Below are the code and all the weights of a small trained network. Each question names an input and a target symbol and asks about switching units off, where a switched-off unit gives its printed mean instead of its output.

import numpy as np


def w(rows, s, z=0):
    codes = np.array(rows[::2]) - 128.0
    scale = np.full(codes.shape[1], s)
    scale[-1] = z or s
    return codes * scale


def f(y):
    return np.maximum(y, 0)


def softmax(a):
    e = np.exp(a - a.max(-1, keepdims=True))
    return e / e.sum(-1, keepdims=True)


def log_softmax(a):
    a = a - a.max(-1, keepdims=True)
    return a - np.log(np.exp(a).sum(-1, keepdims=True))


def net(x, mask):
    ids = ['αβγδξσψω'.index(c) for c in x.split()]
    T = len(ids)
    res = E[ids] + P[:T]
    r = res
    for j in range(3):
        rows = slice(2 * j, 2 * j + 2)
        q, k, v = (r @ M[0][rows].T for M in (Q, K, V))
        z = softmax(np.where(np.tri(T) > 0, q @ k.T / 2**0.5, -1e9)) @ v
        o = O[0][rows]
        res = res + np.where(mask[j], z, o[:, -1]) @ o[:, :-1]
    y = f(res @ A[0][:, :-1].T + A[0][:, -1])
    res = res + np.where(mask[3:15], y, B[0][:, -1]) @ B[0][:, :-1]
    return log_softmax(res[-1] @ U[:, :-1].T + U[:, -1])


Q, K, V, O, A, B = {}, {}, {}, {}, {}, {}
E = w([
[150,148,31,117],'α',
[175,107,142,71],'β',
[95,118,117,188],'γ',
[89,141,132,134],'δ',
[111,1,166,112],'ξ',
[197,102,33,162],'σ',
[120,57,14,168],'ψ',
[201,77,158,212],'ω',
],0.021)
P = w([
[101,186,63,130],'0',
[104,98,231,192],'1',
[129,187,39,113],'2',
[95,78,235,223],'3',
[140,188,31,119],'4',
[104,61,244,239],'5',
[151,187,27,123],'6',
[116,52,251,249],'7',
[153,190,32,121],'8',
[106,66,254,217],'9',
[143,191,42,112],'10',
],0.0097)
Q[0] = w([
[134,135,93,63],'head 0',
[216,1,181,230],'head 0',
[45,40,234,109],'head 1',
[95,30,94,197],'head 1',
[190,97,146,2],'head 2',
[197,208,112,66],'head 2',
],0.0071)
K[0] = w([
[42,254,159,51],'head 0',
[184,81,91,200],'head 0',
[133,49,74,230],'head 1',
[239,83,140,89],'head 1',
[147,161,102,71],'head 2',
[217,138,148,18],'head 2',
],0.0066)
V[0] = w([
[196,164,151,255],'head 0',
[41,30,93,127],'head 0',
[46,162,168,109],'head 1',
[149,76,142,132],'head 1',
[120,102,117,64],'head 2',
[120,139,161,149],'head 2',
],0.009)
O[0] = w([
[99,160,104,254,254],'head 0',
[71,85,103,81,196],'head 0',
[101,134,201,139,25],'head 1',
[83,105,144,124,164],'head 1',
[167,192,95,219,93],'head 2',
[90,161,136,116,113],'head 2',
],0.0073,0.0062)
A[0] = w([
[174,71,144,131,117],'neuron 0',
[83,74,113,100,252],'neuron 1',
[174,203,102,153,57],'neuron 2',
[93,119,102,148,155],'neuron 3',
[137,122,154,216,232],'neuron 4',
[111,252,134,78,208],'neuron 5',
[204,131,104,100,55],'neuron 6',
[82,188,71,134,69],'neuron 7',
[192,119,96,128,128],'neuron 8',
[135,118,237,134,19],'neuron 9',
[86,162,176,199,14],'neuron 10',
[106,81,128,149,206],'neuron 11',
],0.016,0.0036)
B[0] = w([
[82,144,152,221,171],'neuron 0',
[195,163,118,184,203],'neuron 1',
[90,101,185,76,181],'neuron 2',
[145,117,179,131,206],'neuron 3',
[60,153,161,91,248],'neuron 4',
[199,242,145,95,160],'neuron 5',
[120,68,147,151,173],'neuron 6',
[31,110,94,159,193],'neuron 7',
[156,105,169,88,196],'neuron 8',
[96,105,2,66,151],'neuron 9',
[178,112,81,126,185],'neuron 10',
[174,160,92,93,217],'neuron 11',
],0.011,0.014)
U = w([
[107,152,27,30,167],'α',
[198,147,152,112,210],'β',
[23,163,87,219,2],'γ',
[143,255,85,132,159],'δ',
[185,167,141,244,243],'ξ',
[110,53,117,158,77],'σ',
[151,123,1,139,48],'ψ',
[95,158,216,215,234],'ω',
],0.0082,0.0033)

Each question gives the input, a string of symbols that net reads in full, and the target symbol t.
The units are the heads (2 rows each of Q, K, V and O) and the neurons (one row each of A and B). Each row of codes is followed by its name. A weight is (code - 128) times the scale printed after its matrix; where a second scale follows, it is the last column's (O, A, B and U).
mask holds one flag per unit, heads first, then neurons. A switched-off unit (its flag False) gives its mean, the last column of its rows in O or B, instead of its output. The means were averaged over made-up inputs and are rounded, as every weight is.
A unit's drop is (log p(t) with every unit on - log p(t) with that unit switched off) / (log p(t) with every unit on - log p(t) with every unit switched off).
The circuit of an input: a set's keep is (log p(t) with only the set's units on - log p(t) with every unit switched off) / (log p(t) with every unit on - log p(t) with every unit switched off). Starting from the 12 units with the biggest drops (on a tie, the unit counted first), units are removed one at a time, each time the one whose removal leaves the highest keep (on an exact tie, the one counted first), for as long as the keep stays at least 0.8.
units of the circuit, in order: the units of the circuit, biggest drop first
most important unit: the unit with the biggest drop
k most important neurons: the k neurons with the biggest drops, biggest first
drop when u is switched off: that unit's drop, to one decimal
input β γ α σ, target ω: units of the circuit, in order	[neuron 4; head 0; neuron 9]
input ξ ψ α δ β ξ, target ψ: units of the circuit, in order	[neuron 9; neuron 1]
input α ω ω γ, target γ: units of the circuit, in order	[head 0; neuron 4; neuron 10]
input δ ψ α ψ σ δ, target ξ: units of the circuit, in order	[neuron 2; neuron 10]
input γ δ ξ β, target ψ: most important unit	neuron 9
input ω β ω, target ω: units of the circuit, in order	[neuron 4; head 0]
input ψ γ β ω ω ψ ω α, target γ: units of the circuit, in order	[head 0; neuron 4]
input α β γ α α β ω β, target γ: 3 most important neurons	[neuron 0; neuron 9; neuron 4]
input ω ω δ β ω α β δ, target γ: 2 most important neurons	[neuron 4; neuron 8]
input ξ β γ β δ ω δ ω δ σ, target γ: units of the circuit, in order	[neuron 4; head 0]
input ξ α β γ ω ψ γ β α ω, target γ: 3 most important neurons	[neuron 4; neuron 0; neuron 9]
input α δ δ β, target α: 3 most important neurons	[neuron 9; neuron 3; neuron 1]
input β ξ α δ α ξ ξ δ, target ψ: 2 most important neurons	[neuron 9; neuron 1]
input α ξ ξ β α ψ γ δ ψ β, target ξ: 4 most important neurons	[neuron 0; neuron 4; neuron 1; neuron 7]
input γ ω β ω β ξ, target γ: 2 most important neurons	[neuron 4; neuron 0]
input γ ψ γ α α ψ, target ξ: 2 most important neurons	[neuron 1; neuron 3]
input γ β δ β δ γ, target α: most important neuron	[neuron 9]
input δ β α β β ω ω β, target γ: units of the circuit, in order	[neuron 4; head 0; neuron 9]
input β β α ξ β ξ, target ψ: 3 most important neurons	[neuron 9; neuron 11; neuron 1]
input α ξ σ, target σ: most important unit	neuron 6
input γ α ψ γ β α β α β γ ξ, target ξ: drop when neuron 1 is switched off	0.4
input α β σ α γ α α β γ ψ, target ξ: drop when neuron 9 is switched off	0.1
input α σ δ σ, target ω: drop when neuron 6 is switched off	0.0
